In the rows, 128 means zero.
Each row of numbers stands for one element and depends on some of the facts below. Use the named rows to name the rest.

Some facts about the elements:
Ξ: points at; Φ: belongs to class; ρ: uses; γ: is of sort
Z100 | Φ 844 | ρ Z224 | γ 509
Z106 | Φ 874 | γ 509
Z112 | Ξ Z155 | Φ 804 | γ 381
Z13 | Ξ Z609 | Φ 535 | γ 509
Z153 | Φ 874 | ρ Z227 | γ 381
Z154 | Φ 907 | ρ Z72 | γ 381
Z155 | Ξ Z234,Z654 | Φ 907 | γ 509
Z156 | Ξ Z609 | Φ 695 | γ 509
Z160 | Ξ Z937 | Φ 552 | γ 381
Z164 | Φ 535 | γ 411
Z166 | Φ 535 | ρ Z286 | γ 381
Z170 | Φ 552 | ρ Z526 | γ 411
Z18 | Ξ Z170 | Φ 907 | γ 411
Z221 | Ξ Z923 | Φ 535 | γ 411
Z223 | Φ 535 | ρ Z301 | γ 509
Z224 | Ξ Z291 | Φ 535 | ρ Z621 | γ 509
Z227 | Φ 535 | ρ Z858 | γ 509
Z232 | Φ 695 | γ 381
Z234 | Φ 535 | ρ Z164 | γ 381
Z244 | Φ 535 | γ 509
Z249 | Φ 552 | ρ Z499 | γ 509
Z257 | Ξ Z609 | Φ 535 | ρ Z452 | γ 411
Z263 | Ξ Z13 | Φ 907 | γ 411
Z265 | Φ 535 | ρ Z153 | γ 509
Z272 | Ξ Z382 | Φ 535 | γ 509
Z279 | Φ 844 | γ 509
Z282 | Φ 535 | ρ Z77 | γ 509
Z285 | Φ 844 | γ 381
Z286 | Φ 695 | γ 381
Z291 | Φ 844 | γ 381
Z293 | Ξ Z265 | Φ 535 | γ 509
Z299 | Ξ Z609,Z517 | Φ 552 | γ 509
Z30 | Φ 907 | γ 411
Z301 | Φ 907 | ρ Z517 | γ 411
Z315 | Φ 535 | γ 509
Z320 | Ξ Z68 | Φ 907 | γ 381
Z324 | Ξ Z936,Z279,Z846 | Φ 535 | γ 411
Z329 | Ξ Z285 | Φ 535 | γ 411
Z330 | Ξ Z263,Z272 | Φ 907 | γ 509
Z334 | Φ 535 | ρ Z315 | γ 509
Z340 | Ξ Z341 | Φ 535 | γ 509
Z341 | Φ 535 | ρ Z334 | γ 411
Z343 | Ξ Z341 | Φ 552 | γ 509
Z345 | Ξ Z285,Z637 | Φ 535 | ρ Z343 | γ 381
Z360 | Φ 535 | ρ Z790 | γ 411
Z369 | Φ 907 | γ 411
Z38 | Ξ Z468,Z609 | Φ 535 | γ 411
Z381 | Ξ Z826,Z382,Z263,Z291 | Φ 535 | ρ Z49 | γ 381
Z382 | Φ 907 | γ 509
Z385 | Φ 535 | ρ Z67 | γ 411
Z386 | Φ 695 | γ 381
Z395 | Ξ Z341 | Φ 844 | ρ Z427 | γ 411
Z398 | Ξ Z609 | Φ 907 | ρ Z395 | γ 509
Z419 | Φ 907 | ρ Z341 | γ 509
Z42 | Φ 535 | γ 411
Z421 | Ξ Z936,Z160 | Φ 844 | γ 381
Z427 | Φ 535 | ρ Z265 | γ 509
Z452 | Φ 552 | ρ Z836 | γ 509
Z453 | Φ 844 | ρ Z487 | γ 509
Z468 | Φ 874 | ρ Z223 | γ 381
Z474 | Φ 535 | ρ Z345 | γ 381
Z478 | Φ 907 | ρ Z607 | γ 411
Z487 | Ξ Z49,Z826,Z593,Z42 | Φ 907 | ρ Z369 | γ 381
Z49 | Φ 874 | ρ Z844 | γ 509
Z499 | Ξ Z340 | Φ 535 | ρ Z638 | γ 509
Z507 | Φ 535 | ρ Z724 | γ 411
Z510 | Φ 535 | ρ Z936 | γ 381
Z516 | Φ 907 | γ 411
Z517 | Φ 804 | γ 381
Z522 | Φ 552 | ρ Z643 | γ 411
Z526 | Φ 907 | γ 381
Z53 | Φ 535 | ρ Z743 | γ 411
Z541 | Φ 874 | γ 381
Z569 | Φ 844 | ρ Z704 | γ 411
Z57 | Φ 695 | ρ Z870 | γ 411
Z581 | Ξ Z507,Z341,Z897 | Φ 907 | ρ Z53 | γ 381
Z582 | Ξ Z320 | Φ 907 | ρ Z453 | γ 381
Z586 | Φ 907 | ρ Z100 | γ 381
Z593 | Ξ Z341,Z340 | Φ 907 | γ 381
Z602 | Ξ Z468,Z291 | Φ 535 | γ 381
Z607 | Φ 844 | ρ Z234 | γ 411
Z609 | Ξ Z341 | Φ 535 | ρ Z166 | γ 381
Z621 | Ξ Z836,Z517 | Φ 874 | γ 411
Z622 | Ξ Z345 | Φ 535 | γ 381
Z634 | Ξ Z341,Z340 | Φ 907 | ρ Z398 | γ 509
Z637 | Ξ Z341,Z166 | Φ 535 | γ 411
Z638 | Φ 695 | ρ Z774 | γ 411
Z640 | Ξ Z826 | Φ 535 | γ 509
Z643 | Φ 535 | ρ Z232 | γ 509
Z644 | Φ 695 | γ 381
Z654 | Ξ Z68,Z170 | Φ 804 | ρ Z712 | γ 381
Z658 | Ξ Z836,Z474 | Φ 844 | γ 411
Z663 | Ξ Z734 | Φ 535 | γ 381
Z67 | Φ 552 | ρ Z522 | γ 381
Z68 | Ξ Z341 | Φ 907 | ρ Z693 | γ 411
Z693 | Ξ Z704,Z609,Z340 | Φ 552 | γ 411
Z698 | Φ 695 | γ 509
Z704 | Ξ Z385,Z279 | Φ 535 | γ 509
Z712 | Φ 907 | ρ Z609 | γ 381
Z72 | Φ 804 | γ 381
Z723 | Ξ Z693 | Φ 804 | ρ Z923 | γ 381
Z724 | Φ 907 | γ 509
Z728 | Ξ Z839,Z923,Z340,Z693 | Φ 907 | γ 381
Z730 | Ξ Z936 | Φ 695 | γ 381
Z731 | Ξ Z395,Z153 | Φ 907 | γ 381
Z734 | Ξ Z698,Z341,Z100 | Φ 552 | ρ Z340 | γ 381
Z743 | Φ 535 | ρ Z419 | γ 411
Z744 | Ξ Z324 | Φ 552 | γ 381
Z745 | Φ 535 | γ 509
Z757 | Ξ Z474 | Φ 874 | γ 509
Z760 | Φ 552 | ρ Z581 | γ 381
Z762 | Ξ Z68,Z541 | Φ 535 | γ 509
Z77 | Φ 907 | γ 411
Z774 | Ξ Z341 | Φ 535 | ρ Z57 | γ 509
Z781 | Ξ Z341 | Φ 844 | γ 411
Z785 | Ξ Z341,Z223 | Φ 907 | ρ Z249 | γ 381
Z790 | Φ 535 | ρ Z474 | γ 381
Z800 | Ξ Z166,Z263,Z728 | Φ 552 | γ 509
Z802 | Φ 552 | ρ Z762 | γ 411
Z804 | Ξ Z836 | Φ 907 | ρ Z582 | γ 509
Z811 | Ξ Z698,Z170 | Φ 804 | γ 509
Z816 | Ξ Z698,Z341,Z285,Z272 | Φ 907 | γ 381
Z819 | Ξ Z320 | Φ 535 | γ 509
Z82 | Ξ Z897,Z609,Z888 | Φ 535 | ρ Z634 | γ 411
Z826 | Φ 535 | ρ Z731 | γ 509
Z836 | Ξ Z234,Z897 | Φ 535 | ρ Z937 | γ 411
Z839 | Ξ Z936 | Φ 907 | γ 381
Z844 | Ξ Z343 | Φ 535 | γ 509
Z846 | Ξ Z897,Z609 | Φ 535 | ρ Z586 | γ 411
Z858 | Ξ Z341,Z609 | Φ 804 | γ 411
Z870 | Φ 907 | ρ Z802 | γ 381
Z886 | Ξ Z320 | Φ 907 | ρ Z282 | γ 509
Z887 | Φ 535 | ρ Z510 | γ 411
Z888 | Ξ Z734,Z507,Z38 | Φ 907 | γ 411
Z897 | Ξ Z68 | Φ 535 | γ 509
Z904 | Ξ Z581 | Φ 535 | ρ Z760 | γ 411
Z91 | Ξ Z166,Z153 | Φ 535 | ρ Z154 | γ 509
Z915 | Ξ Z757 | Φ 844 | ρ Z723 | γ 411
Z923 | Ξ Z68 | Φ 535 | ρ Z360 | γ 381
Z924 | Ξ Z221,Z153 | Φ 844 | γ 381
Z927 | Ξ Z888 | Φ 844 | ρ Z654 | γ 509
Z929 | Ξ Z698,Z100,Z888 | Φ 874 | ρ Z516 | γ 411
Z936 | Φ 535 | ρ Z897 | γ 509
Z937 | Ξ Z68,Z340 | Φ 535 | γ 381
Z953 | Φ 695 | γ 411
Z97 | Ξ Z13 | Φ 535 | ρ Z170 | γ 509
Z997 | Φ 844 | ρ Z924 | γ 411

Known rows:
[132 100 114 107  97 117 136 147 161 122 119 145 110 128 106 132 126  71
 114 124 108  76 123 122 115 125 165 139  72 131 131 120 144 133 146 131] : Z541
[135 147 146 147 121 119 128 148 106 140 129 128 129 167 135 128 131 158
 138 134 144 163 130 135 119 118  66 104 144 122 122 115 123 131 115 108] : Z929
[116  74 115 107 103 137 141 159 116 122 106 133 111 155  92 135 121  49
 114 122 107  78 118 113 117 126 185 152 100 124 128 137 154 150 140 128] : Z286
[ 99 176 118 111 152 112 111 101 144 131 168 118 132 116 162 144 119 222
 132 142 135 172  93 143 142 172  91 140 229 151 160  61 128 150 116 128] : Z427
[126 120 113 125 140 147 116  88 133 112 129 126 156  33 147 139 131 150
 122 148 115  95 131 130 119 152 167 149 112 150 136 136 108 114 144 138] : Z244
[128 126 108 125 121 130 140 112 113 114 131 115 157  52 124 133 134 143
 115 132 118 101 138 130 107 127 132 146 107 153 148 128 110 121 151 136] : Z106
[121 178 139 129 149 118 137 132  88 125 146  77 126 124 122 119 126 159
 129 115 150 192 143 134 153 112  93 120 165 125 144 124 113 125 132 135] : Z886
[119 144 143 146 113  99 144 115 103 129 153 103 142  89 125 107 137 202
 123 116 140 168 125 144 138 119  54 127 163 113 154 111 145 123 142 132] : Z453
[138  94 129  99 102 138 121 125 191 116 120 145 104 168 125 151 117  75
 124 140 128  54 132 111 134 139 201 109  82 133 115 135 113 127 137 150] : Z937
[105 111 156 148 123 117 139  90  87 135 156  71 154  86 125 106 131 159
 125 132 143 163 125 142 145 111  89 142 167 107 136 146 150 123 136 131] : Z249
[127  90 117 130 119 164 128 138  79 127 106 142 144 134 104 128 129  87
 125 144 120  98 140 111  89 129 133 156 126 130 129 127 106 148 136 109] : Z953
[122 130 148 120 109  93 129 148 146 139 135 126  91 173 114 113 125 116
 125 112 126 144 106 138 143 126 117 118 128 114 134 122 182 122 132 122] : Z468
[111 114 155 120 123  99 117 114 138 153 153  78 103 151 105  99 119  46
 123 122 134 171 127 141 159  87 143 144 101  94 108 167 172 127 126 119] : Z870
[130 153  96 124 150 138 149 141  97 112 124  98 150  60 121 145 129 111
 120 118 123 128 152 125 122 109 145 146 105 143 135 127  87 139 134 139] : Z330
[144 114 123 135 127 159 111 118 143 122 114 152 142 117 142 148 126 110
 134 162 126  84 144 117 103 144 150 120  95 138 113 118  79 128 125 121] : Z221
[130 164 139 140 141 129 105 134  93 145 134 128 115 157 113 100 130 135
 134 126 142 198 140 131 126 117  72 141 152 111 129 115 119 133 129 102] : Z478
[145 107 101 112 138 144 143 137 155 133 116 168 163 163 147 129 137 117
 134 139 114  68 135 118  76 126 123 110 140 198 119 139  96 115 114 120] : Z858

Name these rows:
No name comes twice in this set of rows, the named rows included.
[147 107 113 146  98 135 153 148 121 126 115 151 151 112 119 138 135 109
 126 135 126  90 150 120  90 109  86 123  84 122 122  90  88 149 125 120] => Z658
[133 125 100 106 121 124 142 168 143 123 111 133 105 138 101 140 121  44
 117 106 114 104 137 118 129 105 178 142  67 124 118 127 126 150 127 134] => Z731
[135 113 133 112 132 152 132  88 150 105 139 111 149  95 134 137 122 125
 125 155 137  71 153 112 127 149 167 110 124 159 140 128  69 106 151 158] => Z897
[142 112 116 138 133 158 110 119 141 125 112 159 146 104 147 149 128 113
 135 156 122  91 139 120 102 142 152 127  94 140 110 123  89 130 121 118] => Z329
[121 144 128 108 115 105 124 144 146 144 136 128  96 210 114 117 127 112
 130  93 138 167 125 129 155  90 133 127 149 114 109 165 166 136 115 134] => Z785
[131 125 118 126 140 147 129 104 138 107 128 114 155  60 147 149 126 142
 125 147 126  84 140 124 125 147 169 126 110 152 132 133  89 116 138 147] => Z819
[111 102 109 122 128 152 146 125  71 111 118 103 158  78 113 137 130 128
 116 131 119 102 134 119 109 129 152 163 140 143 144 143 118 143 146 134] => Z698
[123 155 134 118 129 102 132 169 132 138 129 114  84 190 108 122 120  95
 128  99 134 173 120 132 158 107 128 121 127 101 122 127 160 140 119 125] => Z487
[129  81 116 120  91 127 161 166 143 119 109 135 115 150 102 148 122  57
 118 117 115  70 126 114 125 116 165 128  80 110 121 114 135 154 125 142] => Z160
[129 125 174 108 107 113 109 122 178 130 144 119  79 222 126 128 112 114
 135 136 152 125 120 122 167 146 148  84 140 109 124 130 144 112 134 142] => Z923
[125 137 153 118 118  91 131 167 152 135 130 115  93 194 138 139 120 125
 131 121 131 137  99 141 143 128 133  86 127 134 124 135 178 113 120 122] => Z723
[114 108 150 129 100 102 136 145 128 138 133 125  94 182 104 112 124 116
 124 110 129 147 104 131 152 124 111 129 145  89 132 119 186 142 126 126] => Z67
[145 114 114 137 117 142 138 145 121 126 112 145 146 120 126 140 131 104
 129 143 123  92 147 121  90 117 118 122  89 141 121 111  86 136 126 116] => Z621

The same elements again, as new rows of numbers:
Known rows:
[171 160 181 184 131 109 126  95 124 122 241 125 140  73 118 146 117  77
 131  95 117  49 182 120 142  89 136] : Z785
[124 128 154 164 108 106 107 117 122 144 151 129 125 122 133 145 134 134
 130  89 128 122 133 118 110 126 142] : Z654
[132 128 140 113 134 121 115 132 135 130 163 131 176 124 138 144 159 141
 107 105 145 127 138 110 101 142 141] : Z819
[133 111 112 127 137 148 135 106 130 124 145 129 112 116 148 132 145 133
 124  80 128 114 128 145 118 148 120] : Z329
[129 168 116 103 148 103 124 120 114 150 159 132 173 137 108 161 144 156
 106 118 125 113 128 115 131 153 151] : Z757
[158 136 172 178 114 112 144 113 107 145 178 136 139  89 131 135 110 126
 115 103 117  86 142 124 114 109 155] : Z581
[119 116 136 135 116 107 124 118 117 138 151 126 141 129 143 154 146 116
 134  91 115 123 150 134 102 123 139] : Z923
[162 110 166 157 144 171 184 120 103 148 165 104 122 125 156 112 129 170
 111  97 112 104 117 156 123 153 132] : Z57
[117 125 146 134 117 108 128 136 126 149 168 122 123 129 128 125 144 128
 141  96 119 127 120 135 122 129 129] : Z386
[145  99 110 121 135 150 135 108 123 112 140 121 112 130 145 115 148 118
 122  98 115 132 139 132 130 141 132] : Z324
[125 111 135 133 108 105 130 122 122 139 155 132 138 124 140 137 140 120
 140  97 114 125 141 131 107 126 139] : Z160
[126 118 106 133 119 133 138  93 121 127 145 123 107 112 117 122 119 142
 111 105 137  96 131 131 139 147 128] : Z658
[129 119 125 152 122 150 147 112 136 150 134 150  98 119 106  84 126 149
 133 120 137 105  98 129 148 159 151] : Z516
[119 148 155 129 127 125 138 132 148 150 143 135 180 138 126 142 163 135
 113 104 154 122 146 112 105 134 144] : Z698
[120 144 137 133 110 105 165 128 134 160 148 161 127 125 115 131 134 117
 146  86 118 118 123 147 117 109 142] : Z291
[142 158 147 137 124 116 132 135 144 130 158 164 157 100 107 120 132 148
  95  95 155 124 116 101 116 118 152] : Z330
[158 111 150 136 150 166 162 112 113 142 176 103 119 126 147 122 139 145
 130  99 112  90 129 158 135 153 125] : Z743

Which element is each row?
No name comes twice in this set of rows, the named rows included.
[137 173 122  93 155 106 131 126 117 146 168 136 167 141 102 145 149 149
 112 115 119 122 115 117 133 143 151] => Z106
[125 154 141 108 125 111 148 134 138 138 166 131 164 124 102 119 141 153
 106 116 145 126 121 109 130 133 144] => Z453
[ 65 140  78  71 115  85  70 139 178 111 106 138 135 155  95 133 182 127
 121  89 171 191 111  86 124 139 115] => Z427
[120 152 149 145 117 108 125 122 136 141 154 134 167 113 103 127 138 157
  94 115 163 114 137  95 124 137 153] => Z155
[147 109 164 117 145 151 153 157 122 159 181 143 181 129 145 113 164 174
 134 148 125 106 101 138 107 183 168] => Z315
[118 117 123 137 123 149 147  94 137 146 126 117 121 137 135 130 146 127
 132  88 135 100 146 148 122 153 125] => Z170
[131 137 124 137 140 147 147  87 133 128 136 108 118 137 139 148 150 111
 113  65 128 111 165 139 121 127 111] => Z507
[ 72  96  42 123 106 127  19 105 200 102  92 208  77 113 108 107 172  84
 174 130 173 125 119  94 144 162 158] => Z858
[138 117 123 130 104  93 138 125 107 127 158 137 130 106 119 120 123 118
 126 113 110 123 128 118 122 119 153] => Z421
[168 141 175 130 157 142 130 122 134 126 232 128 194  98 153 152 162 106
 126 118 133  62 171 126 120 135 150] => Z499
[ 82 127  57  98 105  99 101  89 131  92  58  97  82 144 122 151 135 150
  58   6 141 222 122 105  91 107  72] => Z82
[132 129 127 166 116 139 135  94 128 139 133 136  99 105 110 114 116 143
 106  96 144  98 127 123 134 139 133] => Z18

